Below are the code and all the weights of a small trained network. Each question names an input and a class and asks about switching units off, where a switched-off unit gives its printed mean instead of its output.

import numpy as np


def w(rows, s, z=0):
    codes = np.array(rows[::2]) - 128.0
    scale = np.full(codes.shape[1], s)
    scale[-1] = z or s
    return codes * scale


def f(y):
    return np.maximum(y, 0)


def log_softmax(a):
    a = a - a.max(-1, keepdims=True)
    return a - np.log(np.exp(a).sum(-1, keepdims=True))


def net(x, mask):
    res = np.array(x, float).reshape(1, 3) / 4 @ E
    y = f(res @ A[0][:, :-1].T + A[0][:, -1])
    res = res + np.where(mask, y, B[0][:, -1]) @ B[0][:, :-1]
    return log_softmax(res[-1] @ U[:, :-1].T + U[:, -1])


A, B = {}, {}
E = w([
[189,7,147],'x0',
[33,95,69],'x1',
[139,128,248],'x2',
],0.011)
A[0] = w([
[96,115,185,2],'neuron 0',
[106,183,98,63],'neuron 1',
[132,50,167,120],'neuron 2',
[39,112,80,90],'neuron 3',
[22,116,96,194],'neuron 4',
[131,152,148,160],'neuron 5',
[164,85,133,8],'neuron 6',
[111,96,106,118],'neuron 7',
[112,44,169,127],'neuron 8',
[123,123,216,130],'neuron 9',
[168,151,57,163],'neuron 10',
[129,142,129,126],'neuron 11',
[146,154,66,99],'neuron 12',
[67,34,106,136],'neuron 13',
[167,160,107,136],'neuron 14',
[133,140,119,219],'neuron 15',
[32,127,99,204],'neuron 16',
[124,169,145,165],'neuron 17',
[106,147,187,137],'neuron 18',
[143,44,177,128],'neuron 19',
[140,161,38,145],'neuron 20',
[141,83,157,131],'neuron 21',
[134,135,199,104],'neuron 22',
[74,216,60,98],'neuron 23',
[144,92,208,170],'neuron 24',
[102,113,140,86],'neuron 25',
[136,120,118,79],'neuron 26',
[102,162,105,63],'neuron 27',
[82,101,123,43],'neuron 28',
[4,145,106,112],'neuron 29',
[79,117,164,63],'neuron 30',
[122,125,165,130],'neuron 31',
[129,92,82,75],'neuron 32',
[133,84,209,212],'neuron 33',
[131,78,154,123],'neuron 34',
[94,142,141,85],'neuron 35',
[110,129,140,72],'neuron 36',
],0.017,0.0048)
B[0] = w([
[130,91,156,154],'neuron 0',
[62,96,114,185],'neuron 1',
[44,163,150,188],'neuron 2',
[70,151,50,212],'neuron 3',
[104,82,25,232],'neuron 4',
[156,148,146,169],'neuron 5',
[91,141,151,159],'neuron 6',
[173,155,102,157],'neuron 7',
[54,194,143,185],'neuron 8',
[187,187,142,212],'neuron 9',
[188,57,129,192],'neuron 10',
[143,125,123,142],'neuron 11',
[195,98,95,177],'neuron 12',
[190,250,81,197],'neuron 13',
[123,90,118,164],'neuron 14',
[158,112,134,164],'neuron 15',
[99,94,34,227],'neuron 16',
[186,128,142,182],'neuron 17',
[169,174,117,189],'neuron 18',
[30,177,150,202],'neuron 19',
[225,78,85,211],'neuron 20',
[80,149,134,172],'neuron 21',
[170,174,136,199],'neuron 22',
[30,29,121,248],'neuron 23',
[98,149,236,216],'neuron 24',
[147,141,117,137],'neuron 25',
[137,130,120,133],'neuron 26',
[94,117,108,167],'neuron 27',
[97,144,85,150],'neuron 28',
[70,58,36,232],'neuron 29',
[143,116,131,150],'neuron 30',
[150,149,132,162],'neuron 31',
[212,147,93,164],'neuron 32',
[134,156,255,219],'neuron 33',
[79,153,150,167],'neuron 34',
[116,147,121,152],'neuron 35',
[125,118,131,134],'neuron 36',
],0.037,0.014)
U = w([
[218,1,128,48],'0',
[176,185,76,120],'1',
[32,164,35,64],'2',
[69,172,173,255],'3',
[206,168,158,92],'4',
[61,68,9,131],'5',
],0.008,0.0024)

Each question gives the input, the list of numbers given to net, and the class t.
The units are the neurons (one row each of A and B). Each row of codes is followed by its name. A weight is (code - 128) times the scale printed after its matrix; where a second scale follows, it is the last column's (A, B and U).
mask holds one flag per neuron, in row order. A switched-off neuron (its flag False) gives its mean, the last column of its row in B, instead of its output. The means were averaged over made-up inputs and are rounded, as every weight is.
A unit's drop is (log p(t) with every unit on - log p(t) with that unit switched off) / (log p(t) with every unit on - log p(t) with every unit switched off).
The circuit of an input: a set's keep is (log p(t) with only the set's units on - log p(t) with every unit switched off) / (log p(t) with every unit on - log p(t) with every unit switched off). Starting from the 12 units with the biggest drops (on a tie, the unit counted first), units are removed one at a time, each time the one whose removal leaves the highest keep (on an exact tie, the one counted first), for as long as the keep stays at least 0.8.
circuit, biggest first: the units of the circuit, biggest drop first
k most important neurons: the k neurons with the biggest drops, biggest first
drop when u is switched off: that unit's drop, to one decimal
input [2,7,7], class 2: circuit, biggest first : neuron 13
input [-6,-5,-7], class 0: circuit, biggest first : neuron 20; neuron 10
input [-8,-5,0], class 5: 2 most important neurons : neuron 23; neuron 33
input [3,6,-1], class 2: 2 most important neurons : neuron 13; neuron 23
input [-5,-5,-7], class 0: 2 most important neurons : neuron 20; neuron 10
input [-1,-3,6], class 4: 2 most important neurons : neuron 23; neuron 9
input [-4,-6,0], class 4: 2 most important neurons : neuron 29; neuron 4
input [-1,-2,0], class 4: 2 most important neurons : neuron 23; neuron 29
input [5,7,-2], class 2: drop when neuron 13 is switched off : 0.2
input [4,8,0], class 2: drop when neuron 13 is switched off : 0.1
input [4,6,-2], class 2: drop when neuron 13 is switched off : 1.4
